[[129 121 110 114 145 136 138 123 132 122 128 135 116 120 127]
 [115 149 133 127 121 124 118 125 139 122 127 112 136 124 134]
 [118 119 134 135 124 143 124 128 133 110 132 115 130 138 136]
 [124 121 109 117 141 129 144 118 140 116 129 135 117 121 133]
 [119 112 121 136 121 134 131 128 144 109 110 137 127 134 122]]
=>
[[119 112 121 136 121 134 131 128 144 109 110 137 127 134 122]
 [129 121 110 114 145 136 138 123 132 122 128 135 116 120 127]
 [115 149 133 127 121 124 118 125 139 122 127 112 136 124 134]
 [118 119 134 135 124 143 124 128 133 110 132 115 130 138 136]
 [124 121 109 117 141 129 144 118 140 116 129 135 117 121 133]]

[[130 118 125 133 155 133 129 131]
 [125 123 129 121 120 142 131 129]
 [127 128 126 127 126 124 133 122]
 [131 130 130 132 122 121 125 126]
 [123 137 128 124 156 120 129 125]
 [124 127 127 130 137 130 126 119]]
=>
[[124 127 127 130 137 130 126 119]
 [130 118 125 133 155 133 129 131]
 [125 123 129 121 120 142 131 129]
 [127 128 126 127 126 124 133 122]
 [131 130 130 132 122 121 125 126]
 [123 137 128 124 156 120 129 125]]

[[115 130 125 142 139 128 126 141 141 143 135 118]
 [120 125 128 125 138 135 113 126 126 139 127 133]
 [126 125 120 135 122 116 122 138 138 127 131 126]
 [104 118 125 133 123 127 121 133 133 118 135 118]
 [117 129 120 137 135 127 114 146 146 131 117 125]
 [113 134 121 135 126 122 120 141 141 111 147 132]
 [126 134 134  99 124 122 134 123 123 149 126 120]
 [118 129 137 133 125 126 133 137 137 130 126 117]]
=>
[[118 129 137 133 125 126 133 137 137 130 126 117]
 [115 130 125 142 139 128 126 141 141 143 135 118]
 [120 125 128 125 138 135 113 126 126 139 127 133]
 [126 125 120 135 122 116 122 138 138 127 131 126]
 [104 118 125 133 123 127 121 133 133 118 135 118]
 [117 129 120 137 135 127 114 146 146 131 117 125]
 [113 134 121 135 126 122 120 141 141 111 147 132]
 [126 134 134  99 124 122 134 123 123 149 126 120]]

[[120 121 154]
 [133 116  99]
 [129 136 157]
 [142 127 104]
 [137 124  99]]
=>
[[137 124  99]
 [120 121 154]
 [133 116  99]
 [129 136 157]
 [142 127 104]]

[[111 125 142 130 106]
 [116 132 124 131 128]
 [127 123 124 123 124]
 [139 118 111 122 136]
 [129 124 124 124 128]
 [126 119 123 115 111]
 [128 128 127 127 129]
 [130 110 140 143 128]
 [127 118 124 115 111]
 [125 127 126 126 128]
 [130 117 129 120 111]
 [121 125 130 127 115]]
=>
[[121 125 130 127 115]
 [111 125 142 130 106]
 [116 132 124 131 128]
 [127 123 124 123 124]
 [139 118 111 122 136]
 [129 124 124 124 128]
 [126 119 123 115 111]
 [128 128 127 127 129]
 [130 110 140 143 128]
 [127 118 124 115 111]
 [125 127 126 126 128]
 [130 117 129 120 111]]

[[142  98 119 112 118 131]
 [115 140 106 131 130 120]
 [127 115 110 126 134 123]
 [131 124 110 135 129 118]]
=>
[[131 124 110 135 129 118]
 [142  98 119 112 118 131]
 [115 140 106 131 130 120]
 [127 115 110 126 134 123]]

[[115 122 139]
 [114 141 137]
 [137 127 130]
 [128 134 138]
 [137 110 137]
 [133 118 118]
 [127 139 132]
 [141 124 146]
 [111 150 145]]
=>
[[111 150 145]
 [115 122 139]
 [114 141 137]
 [137 127 130]
 [128 134 138]
 [137 110 137]
 [133 118 118]
 [127 139 132]
 [141 124 146]]
---
[[126 137 119 132]
 [135 119 130 112]
 [126 131 138 124]
 [126 128 129 135]
 [130 127 145 107]]
=>
[[135 119 130]
 [126 131 138]]

[[125 140 123 115]
 [127 132 127 124]
 [130 115 132 143]
 [134 103 138 154]]
=>
[[127 132 127]
 [130 115 132]]

[[134 125 107]
 [146 126 122]
 [114 125 135]
 [146 128 121]]
=>
[[146 126 122]
 [114 125 135]]

[[129 123 124]
 [104 102 129]
 [106 131 122]
 [ 98  98 114]]
=>
[[104 102 129]
 [106 131 122]]

[[107 110 141]
 [109 119 135]
 [101 114 130]
 [155 123 124]
 [104 136 114]]
=>
[[109 119 135]
 [101 114 130]]

[[120 123 134 122]
 [125 133 132 115]
 [125 123 129 117]
 [132 130 151 121]
 [115 119 129 109]]
=>
[[125 133 132]
 [125 123 129]]

[[138 147 133 107]
 [119 116 148 148]
 [115 132 145 113]
 [103 147 102 140]
 [133 143 129 143]]
=>
[[119 116 148]
 [115 132 145]]

[[127 138 138]
 [144 126 137]
 [134 157 143]]
=>
[[144 126 137]
 [134 157 143]]

[[122 148 124 126 135]
 [126 155 134 124 128]
 [128 113 124 147 133]
 [106 130 137 132 129]
 [103 120 128 131 131]]
=>
[[126 155 134]
 [128 113 124]]
---
[[113 127 135 123]
 [131 131 130 136]
 [106 123 139 124]
 [119 130 132 131]
 [123 126 134 119]]
=>
[[106 123 139 124]
 [123 126 134 119]
 [113 127 135 123]
 [119 130 132 131]
 [131 131 130 136]]

[[122 151 127 120 134 128 131 125 122 142]
 [128 105 127 127 129 130 135 135 134 110]]
=>
[[128 105 127 127 129 130 135 135 134 110]
 [122 151 127 120 134 128 131 125 122 142]]

[[125 140 131 127 133 112 137 124 139  98 138 126]
 [113 138 137 141 131 126 117 114 127 121 123 138]
 [118 128 137 128 136 133 113 124 129 117 125 137]
 [136 129 125 128 122 133 139 140 133 131 134 131]
 [125 124 129 116 113 124 137 138 136 120 123 129]
 [116 130 125 135 141 116 118 114 131 124 132 120]]
=>
[[125 124 129 116 113 124 137 138 136 120 123 129]
 [118 128 137 128 136 133 113 124 129 117 125 137]
 [136 129 125 128 122 133 139 140 133 131 134 131]
 [116 130 125 135 141 116 118 114 131 124 132 120]
 [113 138 137 141 131 126 117 114 127 121 123 138]
 [125 140 131 127 133 112 137 124 139  98 138 126]]

[[130 125 134 150 130 139 115 127 123]
 [143 137 145 135 135 137 128 122 128]
 [130 124 124 139 126 129 123 130 126]
 [117 115 139 135 133 135 110 114 130]
 [132 129 126 123 124 130 128 127 129]
 [128 131 131 127 134 130 128 134 115]
 [121 127 137 140 126 122 140 130 128]
 [131 134 128 142 133 129 123 137 120]]
=>
[[117 115 139 135 133 135 110 114 130]
 [130 124 124 139 126 129 123 130 126]
 [130 125 134 150 130 139 115 127 123]
 [121 127 137 140 126 122 140 130 128]
 [132 129 126 123 124 130 128 127 129]
 [128 131 131 127 134 130 128 134 115]
 [131 134 128 142 133 129 123 137 120]
 [143 137 145 135 135 137 128 122 128]]

[[130 112 129 117 136 128 131 130 140 119]
 [136 126 127 126 131 131 135 125 136 125]
 [132  99 123 135 142 134 131 128 129 116]
 [126 140 132 143 127 111 133 126 122 125]
 [120 108 124 145 119 136 123 116 120 127]]
=>
[[132  99 123 135 142 134 131 128 129 116]
 [120 108 124 145 119 136 123 116 120 127]
 [130 112 129 117 136 128 131 130 140 119]
 [136 126 127 126 131 131 135 125 136 125]
 [126 140 132 143 127 111 133 126 122 125]]

[[109 146 126 138 116 125 143]
 [135 131 138 144 153 114 148]
 [102 130 115 129 126 121 148]]
=>
[[102 130 115 129 126 121 148]
 [135 131 138 144 153 114 148]
 [109 146 126 138 116 125 143]]
